Here is a tiny trained network, its code and every weight. The questions are about switching its units off for an input and a target symbol, where a switched-off unit gives its printed mean instead of its output.

import numpy as np


def w(rows, s, z=0):
    codes = np.array(rows[::2]) - 128.0
    scale = np.full(codes.shape[1], s)
    scale[-1] = z or s
    return codes * scale


def norm(h):
    return h / np.sqrt((h * h).mean(-1, keepdims=True) + 1e-5)


def f(y):
    return np.maximum(y, 0)


def softmax(a):
    e = np.exp(a - a.max(-1, keepdims=True))
    return e / e.sum(-1, keepdims=True)


def log_softmax(a):
    a = a - a.max(-1, keepdims=True)
    return a - np.log(np.exp(a).sum(-1, keepdims=True))


def net(x, mask):
    ids = ['ΘΛΞαεμ'.index(c) for c in x.split()]
    T = len(ids)
    res = E[ids] + P[:T]
    r = norm(res)
    for j in range(2):
        rows = slice(3 * j, 3 * j + 3)
        q, k, v = (r @ M[0][rows].T for M in (Q, K, V))
        z = softmax(np.where(np.tri(T) > 0, q @ k.T / 3**0.5, -1e9)) @ v
        o = O[0][rows]
        res = res + np.where(mask[j], z, o[:, -1]) @ o[:, :-1]
    y = f(norm(res) @ A[0][:, :-1].T + A[0][:, -1])
    res = res + np.where(mask[2:6], y, B[0][:, -1]) @ B[0][:, :-1]
    return log_softmax(norm(res)[-1] @ U[:, :-1].T + U[:, -1])


Q, K, V, O, A, B = {}, {}, {}, {}, {}, {}
E = w([
[98,165,119,166,114,79,148,121],'Θ',
[126,165,65,139,158,164,132,75],'Λ',
[162,76,47,248,34,93,85,230],'Ξ',
[96,136,133,108,89,112,220,116],'α',
[154,169,143,69,120,133,67,119],'ε',
[149,184,155,40,133,169,163,147],'μ',
],0.013)
P = w([
[20,162,111,61,188,54,134,247],'0',
[115,88,254,193,186,78,154,186],'1',
[108,119,42,63,123,169,86,189],'2',
[139,142,228,186,3,126,164,110],'3',
[166,197,98,83,119,70,107,121],'4',
[71,211,166,7,11,157,10,90],'5',
],0.0064)
Q[0] = w([
[226,9,230,204,95,165,143,124],'h0',
[77,86,46,12,135,144,126,183],'h0',
[133,68,82,166,205,178,46,176],'h0',
[193,192,1,74,22,72,206,122],'h1',
[254,163,2,131,105,93,209,73],'h1',
[158,161,103,61,42,109,50,24],'h1',
],0.0061)
K[0] = w([
[51,53,68,180,157,178,105,255],'h0',
[154,161,162,203,211,51,147,82],'h0',
[76,125,195,150,173,117,187,183],'h0',
[207,5,139,176,65,144,98,161],'h1',
[250,45,146,149,30,214,124,128],'h1',
[178,80,100,207,101,160,189,161],'h1',
],0.0072)
V[0] = w([
[181,191,68,163,199,153,40,61],'h0',
[131,73,218,29,137,188,80,130],'h0',
[151,119,142,185,98,41,33,203],'h0',
[233,143,142,169,43,108,69,222],'h1',
[90,94,118,236,72,90,184,73],'h1',
[76,136,254,43,183,166,198,20],'h1',
],0.0078)
O[0] = w([
[222,193,126,194,29,172,106,161,172],'h0',
[137,172,81,132,115,4,135,123,2],'h0',
[90,120,204,155,157,123,93,255,39],'h0',
[163,97,132,136,144,101,12,174,90],'h1',
[65,141,154,128,182,142,105,123,200],'h1',
[101,109,91,110,140,65,225,112,74],'h1',
],0.0099,0.0065)
A[0] = w([
[108,157,154,110,122,139,63,125,156],'n0',
[74,156,178,106,254,197,166,126,138],'n1',
[114,96,165,106,105,216,155,202,215],'n2',
[83,153,141,66,185,87,152,84,3],'n3',
],0.0091,0.0051)
B[0] = w([
[99,178,130,125,94,163,85,169,198],'n0',
[74,93,150,141,87,132,67,248,244],'n1',
[144,136,169,166,94,155,43,154,253],'n2',
[111,95,72,51,135,192,140,119,182],'n3',
],0.012,0.0065)
U = w([
[95,63,196,210,107,147,92,230,164],'Θ',
[204,181,181,199,128,254,184,96,191],'Λ',
[209,78,151,145,174,157,52,75,4],'Ξ',
[26,76,156,61,182,171,164,89,100],'α',
[187,162,104,181,102,18,163,186,152],'ε',
[190,96,102,101,161,55,159,44,198],'μ',
],0.0058,0.0028)

Each question gives the input, a string of symbols that net reads in full, and the target symbol t.
The units are the heads (3 rows each of Q, K, V and O) and the neurons (one row each of A and B). Each row of codes is followed by its name. A weight is (code - 128) times the scale printed after its matrix; where a second scale follows, it is the last column's (O, A, B and U).
mask holds one flag per unit, heads first, then neurons. A switched-off unit (its flag False) gives its mean, the last column of its rows in O or B, instead of its output. The means were averaged over made-up inputs and are rounded, as every weight is.
A unit's drop is (log p(t) with every unit on - log p(t) with that unit switched off) / (log p(t) with every unit on - log p(t) with every unit switched off).
The circuit of an input: a set's keep is (log p(t) with only the set's units on - log p(t) with every unit switched off) / (log p(t) with every unit on - log p(t) with every unit switched off). Starting from all 6 units, units are removed one at a time, each time the one whose removal leaves the highest keep (on an exact tie, the one counted first), for as long as the keep stays at least 0.8.
circuit, biggest first: the units of the circuit, biggest drop first
most important unit: the unit with the biggest drop
heads that matter: for each layer, one digit per head in row order, 1 if its drop is at least 0.15 and else 0, layers parted by /
drop when u is switched off: that unit's drop, to one decimal
input Λ ε Λ, target ε: heads that matter => 10
input Λ α μ α, target μ: heads that matter => 10
input Λ Λ μ α Λ, target α: most important unit => h1
input Λ ε α, target ε: heads that matter => 10
input Λ α μ Λ, target μ: heads that matter => 10
input Λ Λ α α α μ, target α: circuit, biggest first => (h0; h1)
input μ Λ μ μ, target μ: heads that matter => 10
input Λ α Θ, target α: heads that matter => 10
input α Θ μ Λ α Θ, target α: heads that matter => 11
input Λ Λ Λ α α, target α: heads that matter => 01
input α Θ Λ ε Θ, target ε: circuit, biggest first => (h0; n1)
input α Λ Θ, target Λ: circuit, biggest first => (h0; n1)
input Λ μ Λ, target μ: circuit, biggest first => (h0; h1)
input α α α μ, target α: circuit, biggest first => (h0)
input α Θ Λ, target Θ: heads that matter => 10
input α ε Θ, target ε: circuit, biggest first => (h0; h1)
input Λ Λ Λ ε ε, target ε: heads that matter => 11
input Θ Θ Λ ε Λ, target ε: heads that matter => 11
input Λ ε ε α, target ε: heads that matter => 10
input Λ μ Λ μ Θ, target μ: most important unit => h1
input α α α, target α: drop when h0 is switched off => 0.3
input Λ Θ α ε, target α: drop when h0 is switched off => 1.0
input Λ Λ ε, target Λ: drop when n1 is switched off => 0.1
input Λ μ α Λ, target α: drop when h0 is switched off => 0.6
